The symbols move the states like this.
z112 ψ z722
z112 τ z289
z563 ψ z932
z563 τ z822
z951 ψ z911
z951 τ z447
z922 ψ z960
z922 τ z807
z81 ψ z897
z81 τ z398
z971 ψ z330
z971 τ z675
z82 ψ z819
z82 τ z186
z503 ψ z55
z503 τ z213
z898 ψ z971
z898 τ z899
z899 ψ z675
z899 τ z112
z469 ψ z459
z469 τ z545
z294 ψ z928
z294 τ z328
z996 ψ z112
z996 τ z464
z807 ψ z102
z807 τ z759
z623 ψ z361
z623 τ z951
z31 ψ z927
z31 τ z672
z328 ψ z134
z328 τ z252
z78 ψ z879
z78 τ z459
z824 ψ z939
z824 τ z676
z911 ψ z527
z911 τ z483
z253 ψ z469
z253 τ z508
z134 ψ z294
z134 τ z494
z398 ψ z672
z398 τ z718
z672 ψ z630
z672 τ z81
z823 ψ z749
z823 τ z55
z102 ψ z922
z102 τ z55
z573 ψ z623
z573 τ z863
z822 ψ z227
z822 τ z264
z545 ψ z253
z545 τ z46
z368 ψ z822
z368 τ z406
z896 ψ z284
z896 τ z980
z675 ψ z898
z675 τ z722
z622 ψ z406
z622 τ z550
z531 ψ z718
z531 τ z284
z508 ψ z503
z508 τ z406
z252 ψ z270
z252 τ z633
z759 ψ z494
z759 τ z830
z159 ψ z52
z159 τ z622
z960 ψ z531
z960 τ z102
z52 ψ z39
z52 τ z971
z676 ψ z824
z676 τ z279
z464 ψ z289
z464 τ z791
z357 ψ z881
z357 τ z112
z936 ψ z252
z936 τ z749
z57 ψ z281
z57 τ z906
z718 ψ z156
z718 τ z960
z932 ψ z944
z932 τ z234
z406 ψ z428
z406 τ z379
z348 ψ z508
z348 τ z822
z270 ψ z328
z270 τ z936
z897 ψ z824
z897 τ z890
z6 ψ z185
z6 τ z512
z633 ψ z819
z633 τ z281
z494 ψ z807
z494 τ z462
z227 ψ z264
z227 τ z368
z740 ψ z35
z740 τ z264
z364 ψ z545
z364 τ z819
z891 ψ z447
z891 τ z740
z667 ψ z367
z667 τ z77
z377 ψ z791
z377 τ z156
z330 ψ z996
z330 τ z896
z935 ψ z377
z935 τ z462
z156 ψ z935
z156 τ z531
z791 ψ z313
z791 τ z935
z39 ψ z980
z39 τ z159
z854 ψ z55
z854 τ z928
z186 ψ z248
z186 τ z881
z980 ψ z315
z980 τ z52
z454 ψ z633
z454 τ z281
z906 ψ z328
z906 τ z328
z282 ψ z57
z282 τ z527
z209 ψ z646
z209 τ z927
z656 ψ z644
z656 τ z491
z279 ψ z890
z279 τ z284
z491 ψ z622
z491 τ z184
z527 ψ z906
z527 τ z951
z462 ψ z759
z462 τ z367
z550 ψ z348
z550 τ z932
z361 ψ z508
z361 τ z55
z367 ψ z830
z367 τ z823
z830 ψ z462
z830 τ z667
z129 ψ z364
z129 τ z82
z264 ψ z944
z264 τ z348
z185 ψ z186
z185 τ z46
z77 ψ z823
z77 τ z503
z598 ψ z406
z598 τ z944
z136 ψ z219
z136 τ z84
z863 ψ z749
z863 τ z623
z644 ψ z84
z644 τ z622
z213 ψ z749
z213 τ z294
z819 ψ z129
z819 τ z248
z315 ψ z896
z315 τ z39
z890 ψ z676
z890 τ z944
z512 ψ z646
z512 τ z219
z646 ψ z656
z646 τ z357
z35 ψ z46
z35 τ z337
z879 ψ z2
z879 τ z2
z928 ψ z213
z928 τ z134
z248 ψ z82
z248 τ z248
z881 ψ z512
z881 τ z368
z459 ψ z2
z459 τ z209
z483 ψ z951
z483 τ z891
z356 ψ z545
z356 τ z57
z284 ψ z330
z284 τ z935
z84 ψ z678
z84 τ z459
z678 ψ z234
z678 τ z644
z219 ψ z646
z219 τ z550
z46 ψ z6
z46 τ z881
z624 ψ z264
z624 τ z186
z352 ψ z863
z352 τ z508
z428 ψ z348
z428 τ z972
z55 ψ z77
z55 τ z911
z313 ψ z672
z313 τ z112
z972 ψ z348
z972 τ z253
z2 ψ z78
z2 τ z646
z722 ψ z899
z722 τ z996
z337 ψ z447
z337 τ z822
z939 ψ z81
z939 τ z996
z281 ψ z356
z281 τ z282
z927 ψ z248
z927 τ z630
z447 ψ z483
z447 τ z35
z749 ψ z573
z749 τ z35
z944 ψ z550
z944 τ z563
z630 ψ z31
z630 τ z398
z234 ψ z563
z234 τ z84
z184 ψ z944
z184 τ z78
z289 ψ z367
z289 τ z313
z379 ψ z598
z379 τ z253

In the rows, 60 stands for zero.

The rows follow the links: the fewer symbols apart two states are, the more alike their rows tend to be.

Here are some states, each with a row of numbers. One shown again gets a slightly different row.
z897: 60 59 50 61 43 68 52 34 85 67 47 77 55 72 42 46 42 79 39 108 43 41 42 18 42 58 85 79 92 90 48 41 23 13 72 62 74 69 52 95 52 21 51 59 87 75
z52: 61 63 39 65 55 53 64 25 105 51 51 75 49 77 32 39 50 72 53 104 40 41 51 35 27 63 71 90 79 70 49 45 10 24 58 70 89 63 36 95 62 38 52 67 56 88
z361: 34 61 72 68 85 29 79 78 43 47 70 54 60 50 65 69 78 46 70 25 66 72 69 107 63 68 27 51 31 38 65 68 79 113 45 46 62 34 59 38 65 99 83 67 18 29
z823: 12 62 78 70 81 15 83 70 46 51 65 75 61 50 58 66 68 56 46 44 52 71 60 100 54 67 28 58 46 57 57 61 68 106 51 32 73 22 56 56 59 84 90 74 19 12
z6: 109 59 55 44 46 105 38 72 42 74 67 29 62 54 89 66 68 47 86 33 87 68 73 50 91 49 78 40 48 45 74 78 89 44 63 83 29 88 79 29 63 66 36 41 93 90
z284: 37 62 51 68 55 45 65 31 91 58 45 89 54 71 34 46 43 79 32 109 35 46 44 38 30 63 68 86 90 86 46 40 19 30 66 53 89 51 42 100 55 27 62 70 59 58
z935: 21 60 62 68 59 32 68 40 79 59 45 94 57 66 33 50 43 81 24 103 33 50 42 48 33 65 58 82 89 89 44 38 28 49 66 40 88 42 46 98 51 32 73 74 52 39
z996: 44 59 51 63 52 50 58 32 86 60 43 85 53 72 37 45 42 77 34 110 39 41 40 30 32 62 75 87 92 90 48 40 20 26 71 55 86 57 48 99 52 24 59 69 74 63
z328: 23 60 88 59 72 41 66 89 15 69 62 64 69 42 79 78 64 54 41 30 66 79 59 90 77 60 41 41 51 67 63 63 99 105 64 27 48 38 78 40 51 75 83 64 54 2
z740: 78 61 61 58 73 62 66 81 47 50 79 33 62 51 78 68 82 39 94 11 82 73 81 94 77 60 42 42 22 23 72 80 88 94 44 72 43 59 64 24 72 104 61 55 36 66
z672: 54 56 60 56 39 71 50 46 63 76 44 79 63 67 48 54 40 81 25 103 46 47 40 16 53 57 88 70 96 102 48 42 38 18 81 49 64 68 64 92 47 14 54 58 99 56
z185: 103 57 63 45 44 104 40 80 32 76 67 33 69 52 86 71 64 52 78 34 84 67 68 45 96 51 81 34 50 53 69 75 92 48 68 78 21 87 82 31 59 63 43 37 99 77
z911: 32 60 81 63 81 32 74 87 28 54 69 53 63 45 74 72 75 47 62 27 70 75 66 99 71 65 34 46 34 47 68 66 89 116 52 38 53 35 71 37 57 94 85 66 36 18
z406: 105 63 42 59 64 76 61 61 78 43 75 32 58 66 63 56 75 45 111 29 76 57 83 72 66 59 54 53 29 15 69 75 62 65 40 100 48 81 49 36 80 92 43 53 38 110
z906: 31 57 88 56 68 47 64 90 11 71 64 60 72 39 82 80 66 50 44 29 69 79 60 85 84 59 45 38 49 66 65 67 103 99 63 30 44 42 83 35 51 76 80 58 59 5
z357: 106 61 38 50 42 96 42 43 84 62 56 45 55 75 56 49 54 65 78 82 67 40 57 18 57 54 88 68 70 59 62 57 39 14 67 91 51 96 58 70 62 41 32 48 95 114
z531: 21 59 61 68 60 32 67 40 79 57 45 92 56 69 34 49 44 78 25 105 33 46 38 44 32 65 60 83 89 89 46 36 25 48 67 38 87 43 48 100 48 33 74 75 56 41
z77: 12 62 76 71 83 18 80 70 49 50 61 77 62 51 56 67 67 56 47 44 50 73 61 102 52 67 26 59 51 55 58 60 71 109 50 33 76 24 54 55 60 82 89 75 15 13
z253: 102 61 51 53 64 83 51 73 54 54 74 24 57 58 81 64 79 40 103 19 86 68 80 74 80 55 54 45 29 20 76 81 84 74 50 87 37 80 66 23 71 91 46 48 58 94
z35: 66 61 70 58 71 58 68 85 32 54 79 40 68 46 79 73 80 42 84 10 79 78 78 96 84 61 41 37 25 32 70 80 94 99 45 61 41 51 68 24 69 102 69 52 36 48
z622: 107 62 32 59 59 79 55 44 98 44 67 36 50 74 55 46 68 52 108 53 68 52 76 57 52 59 62 69 44 24 67 69 41 42 45 103 64 84 43 54 77 74 34 56 47 127
z881: 115 59 51 46 46 107 41 69 51 69 68 29 63 61 79 63 66 52 91 38 84 60 72 43 86 52 80 41 47 44 70 75 80 41 61 89 27 96 73 36 63 66 33 42 91 98
z890: 73 62 39 62 49 71 48 31 100 60 44 68 48 76 41 43 44 73 54 103 46 42 50 24 34 57 77 86 90 74 53 46 23 16 68 75 79 79 43 91 60 24 41 65 76 97
z252: 32 56 89 57 67 49 62 93 9 73 61 59 72 43 81 81 64 52 43 31 69 77 58 79 85 59 49 36 50 69 65 64 103 102 71 30 40 44 84 37 47 70 80 58 66 5
z879: 118 60 37 52 52 96 48 54 81 54 71 32 56 69 65 52 68 51 103 46 75 54 76 50 67 55 73 58 45 30 67 73 57 35 51 101 47 92 55 47 76 70 32 47 68 123
z270: 27 57 88 58 70 45 65 91 11 70 63 62 71 43 81 79 66 53 40 31 67 79 59 86 84 61 44 36 50 66 63 63 101 105 64 29 44 41 81 39 50 74 83 61 57 4

Each walk starts at a row. The symbols on each line, taken left to right, move it on to the next state.
Each answer is a row, close to the row of the state it stands for.
---
53 59 51 62 44 64 51 33 82 70 44 84 56 69 43 49 40 80 31 107 41 47 42 24 40 59 81 82 97 93 47 43 26 14 72 55 78 63 52 96 55 18 53 62 82 65
τ ψ ψ ψ τ ψ τ τ: 33 60 56 67 55 45 63 35 83 62 44 90 55 69 36 48 40 80 28 110 35 46 41 35 33 64 70 84 91 92 46 39 22 33 69 46 86 52 50 98 52 26 65 70 69 51
τ ψ ψ τ: 54 57 56 58 43 65 53 40 74 71 44 79 57 71 44 52 40 80 31 108 45 42 39 16 45 60 85 75 93 96 47 39 27 18 77 53 69 66 59 95 47 18 55 57 93 61
---
104 55 61 46 47 97 47 80 31 73 75 32 69 49 86 71 70 49 83 25 88 70 73 57 98 53 74 32 39 47 71 80 91 54 61 75 24 81 83 27 65 76 44 37 88 75
ψ ψ ψ ψ: 84 53 71 44 39 101 38 79 21 87 59 47 73 51 84 75 54 60 50 52 78 65 54 31 94 51 88 35 69 79 64 65 89 39 79 58 24 83 89 45 48 42 48 38 113 54
ψ ψ ψ ψ ψ: 87 57 68 44 51 96 41 90 21 76 64 33 68 49 91 77 66 48 75 24 86 70 69 56 96 51 71 31 46 52 73 72 106 68 70 66 20 84 87 27 55 67 48 44 94 63
---
7 61 66 72 69 20 73 45 70 57 48 93 57 61 41 55 49 74 22 94 34 54 44 64 34 67 49 81 82 85 48 42 37 66 63 31 90 31 48 91 51 42 81 78 43 23
ψ ψ ψ ψ ψ ψ: 29 61 59 66 53 41 67 38 79 63 46 91 58 68 36 50 42 81 25 108 34 46 41 39 36 64 67 81 92 93 43 40 25 36 69 42 85 46 50 99 51 27 69 70 63 44
τ τ ψ τ: 6 62 73 73 75 12 82 56 62 54 55 90 59 56 43 59 58 66 31 72 37 62 51 85 39 69 34 72 67 73 49 50 48 88 55 27 87 20 48 77 56 62 88 78 22 13
---
111 63 37 57 61 83 56 53 83 45 74 28 53 68 62 52 73 47 109 40 76 57 80 65 60 58 61 62 35 19 71 74 54 53 43 101 53 83 49 42 78 84 38 51 49 119
ψ τ τ τ τ: 117 57 43 47 41 105 40 54 66 68 65 34 59 66 71 55 62 57 85 56 78 55 67 30 75 51 88 54 57 51 69 72 59 20 63 93 40 95 67 48 65 54 29 40 98 110
τ τ τ τ ψ τ ψ: 23 60 64 66 56 35 68 41 75 60 45 92 57 68 37 51 44 78 22 106 35 46 39 40 35 65 66 82 89 94 46 36 27 44 71 37 84 44 51 97 49 31 74 70 65 36
---
14 60 78 69 84 18 80 73 45 50 63 70 59 48 61 70 69 53 51 40 55 74 62 103 55 67 26 57 43 54 61 60 75 110 50 32 72 25 57 53 59 86 88 73 17 13
ψ τ ψ ψ τ: 20 63 75 69 85 24 78 77 46 48 65 65 59 49 64 69 73 49 60 34 58 74 67 106 56 65 24 56 42 46 64 62 80 115 48 38 69 31 58 45 60 89 84 74 16 22
ψ ψ τ τ: 20 60 82 66 79 27 77 82 31 57 67 67 66 46 65 72 69 52 51 30 58 76 64 101 68 66 29 47 42 54 61 64 85 111 52 33 60 29 65 44 58 87 87 69 27 8
---
1 62 75 73 77 12 80 59 61 52 53 87 58 56 45 59 57 64 32 71 40 63 50 84 39 68 36 72 65 71 54 47 51 91 57 29 86 22 51 77 54 63 88 80 27 13
ψ τ τ ψ: 3 61 77 72 76 14 82 63 52 53 57 86 61 52 48 62 58 65 31 66 43 66 51 86 45 68 35 66 62 72 51 49 56 93 55 25 80 20 54 73 55 66 90 75 26 8
τ ψ ψ ψ ψ ψ: 3 63 72 72 74 14 78 54 63 51 51 90 57 58 41 58 53 68 28 78 38 59 48 76 35 69 38 74 71 76 50 44 46 86 59 27 88 26 49 81 54 56 88 81 29 15
---
64 54 62 50 37 83 40 52 53 81 43 69 62 64 61 59 39 78 31 96 54 50 40 12 61 53 91 64 95 98 56 46 54 20 85 53 53 78 72 82 44 15 48 52 114 60
ψ ψ ψ ψ τ ψ: 81 54 71 43 41 98 35 80 19 87 58 47 71 50 91 74 55 58 51 45 79 68 59 39 94 49 83 36 68 77 68 66 98 46 82 56 25 82 89 39 47 44 49 43 114 52
ψ ψ ψ ψ τ τ ψ ψ: 118 62 37 51 50 100 43 55 80 56 65 31 56 69 67 54 63 53 100 50 75 55 73 42 68 52 76 60 51 34 69 71 58 33 56 102 47 97 56 47 73 62 27 49 75 122
---
25 59 61 68 57 36 67 40 79 60 45 94 58 67 34 50 43 80 23 104 32 49 41 44 33 65 62 81 90 90 42 39 26 44 67 39 88 45 46 99 50 30 71 72 57 39
τ τ ψ ψ τ τ ψ: 47 61 47 66 53 49 63 30 95 57 47 84 52 74 34 45 44 78 39 109 38 44 43 32 29 64 72 88 87 84 47 42 14 23 64 57 88 57 44 99 57 29 59 68 63 67
τ ψ τ τ τ τ ψ: 28 62 79 66 79 31 76 83 32 56 68 62 65 44 69 73 73 48 59 26 63 78 66 105 70 64 29 46 38 49 64 68 88 113 52 37 58 32 66 37 61 90 84 69 27 16
---
40 57 86 51 63 62 55 93 6 76 62 54 71 42 89 80 65 52 46 30 75 78 60 76 90 56 55 35 50 69 69 67 108 92 71 33 35 50 89 32 47 71 74 53 75 12
τ ψ ψ τ τ: 53 54 85 48 53 74 51 94 5 81 62 53 76 42 87 82 62 55 42 34 74 74 57 59 97 55 66 30 57 76 65 65 105 76 76 38 26 59 91 36 45 61 67 47 94 19
τ τ τ τ ψ ψ: 34 59 87 59 71 46 66 91 15 66 68 57 69 40 81 77 70 49 51 23 72 79 65 92 82 61 41 36 43 58 66 67 102 107 61 34 44 40 78 33 55 83 80 59 53 12
---
118 60 44 49 50 101 44 63 65 58 69 25 58 67 73 57 69 48 99 43 83 56 73 43 77 52 79 49 42 35 72 74 66 40 58 97 34 95 67 41 70 69 33 41 83 111
ψ τ τ τ ψ ψ τ: 3 61 74 76 80 12 82 61 59 49 57 86 61 55 44 61 59 64 35 65 42 65 53 91 41 69 32 68 59 66 52 48 54 97 54 30 80 23 50 72 55 70 91 78 19 13
τ ψ τ τ τ: 43 62 76 62 77 42 71 85 32 54 71 51 65 46 76 73 77 44 70 17 70 79 73 103 75 61 31 42 31 39 68 74 97 112 50 47 50 40 69 27 62 96 77 63 30 31
